[-31.6 -51.7  -3.6  -4.1 -24.2  35.3 -21.2   5.1  19.1] -> (48)
[ 42.9  40.7  -9.6  40.4   8.1 -72.3  -9.8 -10.3   2.7] -> (35)
[-32.6 -12.5 -40.2 -20.6  12.5  10.4   2.1  10.4  14.9] -> (38)
[ 68.1 -32.7 -12.5 -40.2 -20.6  12.5  10.4   2.1  14.9] -> (122)
[-53.5  38.5  12.1   8.2   3.4 -19.9   8.7  -1.5  -2.8] -> (206)
back: [ 14.9  10.4   2.1  10.4  12.5 -20.6 -40.2 -12.5]	(38)
back: [  2.1  10.4  12.5 -20.6 -40.2 -12.5 -32.7]	(122)
back: [ -9.8 -72.3   8.1  40.4]	(35)
which: [ 68.1 -32.7 -12.5 -40.2 -20.6  12.5  10.4   2.1  14.9]	(122)
back: [ 10.4  12.5 -20.6 -40.2 -12.5 -32.7]	(122)
back: [14.9  2.1 10.4]	(122)

[  0.2 -51.6  34.5 -12.1  19.2  58.8  42.3 -24.6 -11.1   9.3  -1.8  84.3
  32.9  49.8  -9.1 -19.9   8.8  14.0  21.7   3.4 -57.4   7.5   0.2  -7.3
  -1.3  15.8  -9.7  27.1   3.6  -0.9] : (193)
[ -4.7  69.5 -10.1 -22.6 -34.1 -36.2   4.9  15.9  -7.3  12.4 -15.1 -53.4
 -51.0 -54.1  10.9  10.6 -42.6 -20.3 -15.5  -0.6  50.8 -14.3   3.1  17.1
 -16.1 -50.0  23.9   2.0  33.2   8.1] : (38)
[ -5.1  -5.7  24.0  24.3   6.3  12.0  19.1 -30.7  54.4   5.7 -16.0  10.8
  17.7  49.3  -6.7  19.7  45.7  -3.7 -25.3  -8.5 -36.0 -19.0 -17.0 -54.7
   6.3  76.5  10.9 -20.4 -40.8  44.8] : (86)
[-40.6  35.1  31.4  33.5 -21.3  -1.5  11.5  25.8  15.6  22.9 -11.5 -28.0
 -67.5   2.1  35.6  10.7 -43.2 -21.9   2.0 -31.6  17.1 -29.7  -4.6  13.5
  -2.4 -20.5  44.2  57.5 -47.5  -1.1] : (174)
[-20.2  35.4  44.5   9.7 -19.1  16.4  51.1 -25.8  50.8  28.7 -34.1   5.2
 -23.4  33.8   7.1  20.7   6.5 -18.4 -27.5 -16.6 -20.6 -37.2 -17.4 -42.8
  -7.6  41.2  39.4  11.2 -26.8  54.2] : (143)
[  0.8 -45.2  34.6 -10.0  17.6  58.9  45.0 -28.3  -3.3   9.3  -6.1  80.3
  35.1  53.2 -11.6 -16.1  15.4  13.5  15.4   1.6 -60.6   3.7  -1.5 -15.9
  -2.2  25.4  -8.0  21.5  -0.9   8.9] : (35)
[ 12.0  24.3   6.3  -5.7  24.0  19.1  -5.1 -28.4  55.9  -0.1 -12.7  -0.4
  22.9  42.9  -8.8  20.4  52.3  -4.9 -29.3  -6.3 -28.7 -15.3 -16.4 -54.6
   8.9  79.1   8.1 -31.5 -40.0  43.8] : (48)
[ -1.0 -19.4  30.1  17.8  10.0  27.6  26.2 -33.6  43.4   6.2 -12.0  32.1
  27.4  56.2  -8.2  11.2  43.4   0.9 -15.4  -6.9 -48.2 -13.7 -14.5 -48.4
   5.9  71.2   7.2 -11.3 -34.6  37.6] : (127)
[ 17.7 -36.3   8.7 -47.2  12.8  44.5  38.5 -20.1 -43.5   5.5   1.1  76.8
  35.5  10.3 -18.6 -31.1 -21.9 -31.6 -43.2   2.0 -32.2  21.1   8.7  14.6
 -12.7 -27.8 -23.1  16.3  57.1 -13.6] : (128)
back: [24.3 24.0 -5.7]	(86)
back: [19.1 12.0  6.3 24.3 24.0 -5.7 -5.1]	(86)
back: [-31.6   2.0 -21.9 -43.2]	(174)

[ 4.1 19.0  7.3  4.4  6.1 13.0  5.9  8.9 38.0  0.5 26.0  6.2  3.9 17.0
  3.6  8.6 10.6  2.2 10.4 12.9  7.7 12.2  9.1  7.1  3.5  6.1 10.7 23.3
  9.9  5.4  2.6 15.6  3.3  5.4 24.3 14.9  8.4  6.6 16.9  9.6  5.2  4.8
  7.6 21.4 12.9  5.6  3.8] : (143)
[11.0  3.8  2.8  4.0  4.2  3.3 22.0 39.1  2.0  8.1 11.8 16.4 14.0  4.4
 22.6  8.4 25.8 16.9 12.1  5.0 18.1  7.4  2.4  6.5  3.5 26.9 23.3  2.9
  5.1 20.9  2.1 27.5  8.2 17.2  3.3  6.5  4.0  9.0  3.6  7.1  6.7  2.8
 25.7  8.2 21.3 13.6  3.3] : (48)
[ 8.2  1.7  1.2  1.6  3.7  3.4 14.2 16.9  5.8  9.9  8.6 12.1  9.5  7.0
 26.1  4.2  5.8  7.9 17.5  4.1 32.5  3.1  2.4 12.5  3.6 49.9  8.5 15.6
  7.2 23.9  4.3 33.8 14.9 11.3  4.0  4.1  3.0 10.3  2.5 12.7  5.5  2.4
 13.5 28.9 24.8 13.1  3.4] : (128)
[ 8.5 11.0  8.6 15.3 14.2 11.4 11.5  7.7 12.3 15.5  9.9  8.8  9.4  3.7
 33.9  6.1  2.3 22.1  8.7  3.4 23.0  1.6  4.2 19.8  8.1 12.3  8.7 10.1
  5.2  7.2 21.9  2.2 96.4  4.0  2.2  2.4  5.5 10.2  4.9  8.5 10.0 12.6
  9.6  7.3  8.0 11.0 11.5] : (193)
[ 6.4  3.0 13.7  7.3  6.3  7.0 12.1  6.1 11.7  4.2  8.2 27.4 22.3 18.5
  6.0  4.1 26.8  5.3 11.5 32.3  1.8 53.9 11.6  4.1 19.0  7.3  4.4  6.1
 13.0  6.0  8.9 38.0  0.5 26.0 11.6 24.2 11.4 10.7  6.5  3.6 10.5 12.1
  7.8  6.2  2.6  7.4 16.1] : (86)
[ 6.8 19.3 26.5 31.7 17.6  7.1 17.4 35.4  1.2  3.3  5.6  4.0 13.4  2.8
  6.1 19.5 35.7 13.0 12.3 11.2  6.2 70.0  4.9  3.9  7.0  5.1 45.0  0.9
  4.5  8.1  2.9  3.1  4.3 10.3 12.0 13.0  5.5 12.7 10.3  2.5  3.0 11.4
 13.5  3.9 11.0  9.4  8.9] : (38)
back: [26.0  0.5 38.0  8.9  6.0 13.0  6.1  4.4  7.3 19.0  4.1]	(86)
which: [ 4.1 19.0  7.3  4.4  6.1 13.0  5.9  8.9 38.0  0.5 26.0  6.2  3.9 17.0
  3.6  8.6 10.6  2.2 10.4 12.9  7.7 12.2  9.1  7.1  3.5  6.1 10.7 23.3
  9.9  5.4  2.6 15.6  3.3  5.4 24.3 14.9  8.4  6.6 16.9  9.6  5.2  4.8
  7.6 21.4 12.9  5.6  3.8]	(143)
back: [ 9.9 15.5 12.3]	(193)
back: [ 5.5 12.7  2.5 10.3  3.0]	(128)
back: [22.0  3.3]	(48)
back: [13.5 11.4  3.0  2.5]	(38)
back: [ 2.2  4.0 96.4  2.2 21.9  7.2  5.2 10.1]	(193)

[ -6.0  -3.1   0.5 -13.0  -2.6 -19.4  15.9 -13.8 -27.6  -0.7   1.9  -8.3
 -25.9   2.0   9.0   9.3   2.8  -1.8  13.6   0.5] -> (51)
[ 16.5  43.2  -8.5  14.6   3.3   9.5 -52.9  26.4  22.2 -11.9 -24.1  19.8
  62.7 -12.8  -6.4  -6.5 -14.3   2.3 -20.2  10.6] -> (128)
[  6.7  14.2  -1.5  21.8  -4.4  -4.7  -6.5  17.0  18.7  -5.2   1.0   6.2
  10.4 -14.0   5.2  -9.7 -15.1  -3.9   5.5   3.6] -> (174)
[ 18.4  69.7   0.4  16.6   7.1  42.8 -73.5  49.0  53.2  -2.1 -16.4  41.6
  97.7 -29.2 -18.7 -29.9 -34.4   9.1 -28.5  11.8] -> (127)
[ -9.3 -13.9 -13.4   0.1   3.2  -2.8   7.1 -12.9  -0.7  -7.0   5.7  -0.6
 -20.0   5.6  11.6   9.3   5.3  -5.5   3.8  -1.4] -> (86)
[ -6.3   5.5  -1.3   5.0  -5.2  12.8 -12.1  -9.0   3.3  -3.3  -0.6  11.3
   5.2  -9.0   1.2   9.0  -7.9   1.1 -12.1  21.1] -> (143)
[  9.9   9.0  -5.1  -8.9  -1.0  19.9 -16.2  10.3   4.1   9.8   1.2   9.9
  17.7 -12.9  -6.0   0.4   0.5   4.1 -12.0  -2.9] -> (122)
[ -5.4  -7.0  14.4   3.2 -17.8  -2.9 -30.1   8.5   9.8   7.5   3.5   7.6
  11.7  12.1  12.7  12.2  -9.2  -1.0  -5.9  10.8] -> (38)
[ -2.9  34.1  14.1  -0.2   0.0   6.3 -30.4  15.3  24.8   3.1 -11.2  10.0
  44.2 -14.8 -14.5 -13.2  -5.9  23.1 -13.9  10.7] -> (206)
back: [ 11.8 -28.5   9.1 -34.4 -29.9 -18.7 -29.2  97.7]	(127)
back: [  0.5   0.4  -6.0 -12.9  17.7   9.9   1.2   9.8   4.1]	(122)
back: [-12.1  12.8]	(143)

[-34.4  15.1  65.3 -42.2   3.1 -74.4  26.8] : (174)
[-34.4   3.1 -42.2  65.3  15.1  56.2 -77.9] : (122)
[-34.4   3.1 -42.2  65.3  15.1  56.2  26.8] : (128)
which: [-34.4   3.1 -42.2  65.3  15.1  56.2  26.8]	(128)
which: [-34.4   3.1 -42.2  65.3  15.1  56.2 -77.9]	(122)

[ 21.6  31.2 -91.9  67.9  71.2 -65.6 -13.8]  (35)
[ 5.1 -5.7  5.9  3.5  6.7 -0.3  1.8]  (206)
[-0.9  7.2  2.5  1.4  1.8  3.4 -0.1]  (122)
[ 6.0  1.1  8.1  6.4  6.5  2.7 -0.7]  (86)
[ 5.1 -5.7  5.9  3.5  6.7 -6.7  1.8]  (174)
[-32.9   7.9 -79.3 -45.6  47.6  23.0  83.3]  (128)
[  0.4   9.8  29.0  31.5 -30.2  -5.3 -17.4]  (51)
[ 31.2  67.9  21.6 -91.9   7.4   2.0   1.3]  (48)
[  3.5   6.5 -53.4 -57.1  30.9  48.1  36.2]  (38)
back: [-17.4  -5.3 -30.2  31.5  29.0]	(51)
back: [ 67.9 -91.9  31.2  21.6]	(35)
which: [ 5.1 -5.7  5.9  3.5  6.7 -0.3  1.8]	(206)
which: [ 5.1 -5.7  5.9  3.5  6.7 -6.7  1.8]	(174)

[ 70.5 -40.5 -88.1 -30.5 -65.9  69.5   1.1  80.3 -51.8 -79.5  27.7  -8.5
   0.7   5.9  -0.9  -8.6  -3.7  -7.0 -95.6 -40.1 -61.2 -11.2 -49.7 -24.0
 -92.6] : (122)
[-1.1  1.0  1.4 -0.6  1.1  1.3  2.4  1.0  1.3  0.7  1.0 -1.2  0.6  1.5
 -0.3 -0.4  2.3 -1.4  1.7 -1.4  0.2  0.5  0.3 -0.8  2.2] : (127)
[ 2.5 -1.7 -4.4 -0.8 -0.6 -6.2 -6.9 -7.0 -1.7 -3.5 -2.3  4.6 -3.7 -8.6
  0.7 -0.9 -7.0  5.9 -4.8  8.3 -0.7  1.3 -3.5  4.7 -6.4] : (51)
[ 4.0 -1.2 -3.0  1.1 -1.1 -4.6 -5.3 -4.4 -1.7 -2.8 -2.1  4.4 -2.3 -4.7
  0.5 -0.3 -5.2  5.0 -3.4  5.4 -0.1  1.4 -1.4  3.7 -4.8] : (206)
[-2.3  2.2  1.1 -1.1  2.6  0.6  1.7  0.4  0.7  1.4  0.3 -0.7 -0.5  0.9
  0.6 -0.7  3.1 -0.5  1.9 -0.5 -0.5 -0.9 -0.5  0.2  2.1] : (174)
[ 0.5 -0.4 -0.4  0.3 -0.6 -0.3 -1.0 -0.1 -0.6 -0.2 -0.4  0.4  0.0 -0.4
  0.0  0.3 -0.7  0.4 -0.6  0.4 -0.1 -0.3  0.0  0.2 -0.7] : (86)
[  9.7 -14.2   1.7  11.7 -20.9  -3.3 -16.6   1.3  -8.3   0.9  -9.9   1.0
   2.1  -1.4 -15.9   1.8  -8.5  -4.4  -3.9  -7.2   2.3  -5.2  11.7  -6.8
  -3.6] : (143)
[ 0.7  0.1 -1.2 -0.2  0.4 -1.6 -1.9 -1.7 -0.5 -0.8 -0.5  1.7 -1.0 -2.3
  1.0  0.0 -1.6  2.3 -1.3  3.1 -0.1  0.3 -1.1  1.9 -1.9] : (128)
[ 1.9 -0.6 -1.3  0.5 -0.7 -1.5 -1.9 -1.3 -0.8 -1.2 -0.7  1.7 -0.5 -1.5
  0.2  0.3 -2.1  1.8 -1.4  1.7 -0.1  0.7 -0.5  1.3 -1.9] : (38)
[-39.8 -32.9  60.4  76.0 -31.6 -56.4 -24.6 -33.0   0.1  58.9 -48.7 -29.3
 -47.4  26.2 -62.0 -61.8 -31.1 -28.2  46.7 -41.9  72.1 -23.7  88.4 -47.3
  43.0] : (193)
[  4.0  -1.2  -3.0   1.1  -1.1  -4.6  -5.3  -4.4  -1.7  -2.8  -2.1   4.4
  23.5  60.4  27.0  20.5 -21.0 -33.5 -28.0 -67.0 -13.4 -20.5  -1.2 -42.2
 -26.4] : (48)
[ 12.6  56.7 -47.0 -56.9  60.6   1.1 -11.2  -9.7 -14.2 -31.0   6.4  49.2
  -7.6 -43.1  54.6  21.2  39.4  57.4 -25.5  58.5 -65.5  -4.6 -78.5  69.8
 -32.7] : (35)
back: [ 0.4 -0.2 -1.2  0.1]	(128)
back: [-78.5  -4.6 -65.5  58.5 -25.5  57.4  39.4  21.2  54.6 -43.1  -7.6  49.2]	(35)
back: [-3.5 -1.7 -7.0]	(51)
back: [-8.3  1.3]	(143)
back: [-67.0 -28.0 -33.5 -21.0  20.5  27.0  60.4]	(48)
back: [ 5.9 -7.0 -0.9  0.7 -8.6 -3.7]	(51)
back: [-40.1 -95.6  -7.0  -3.7  -8.6]	(122)

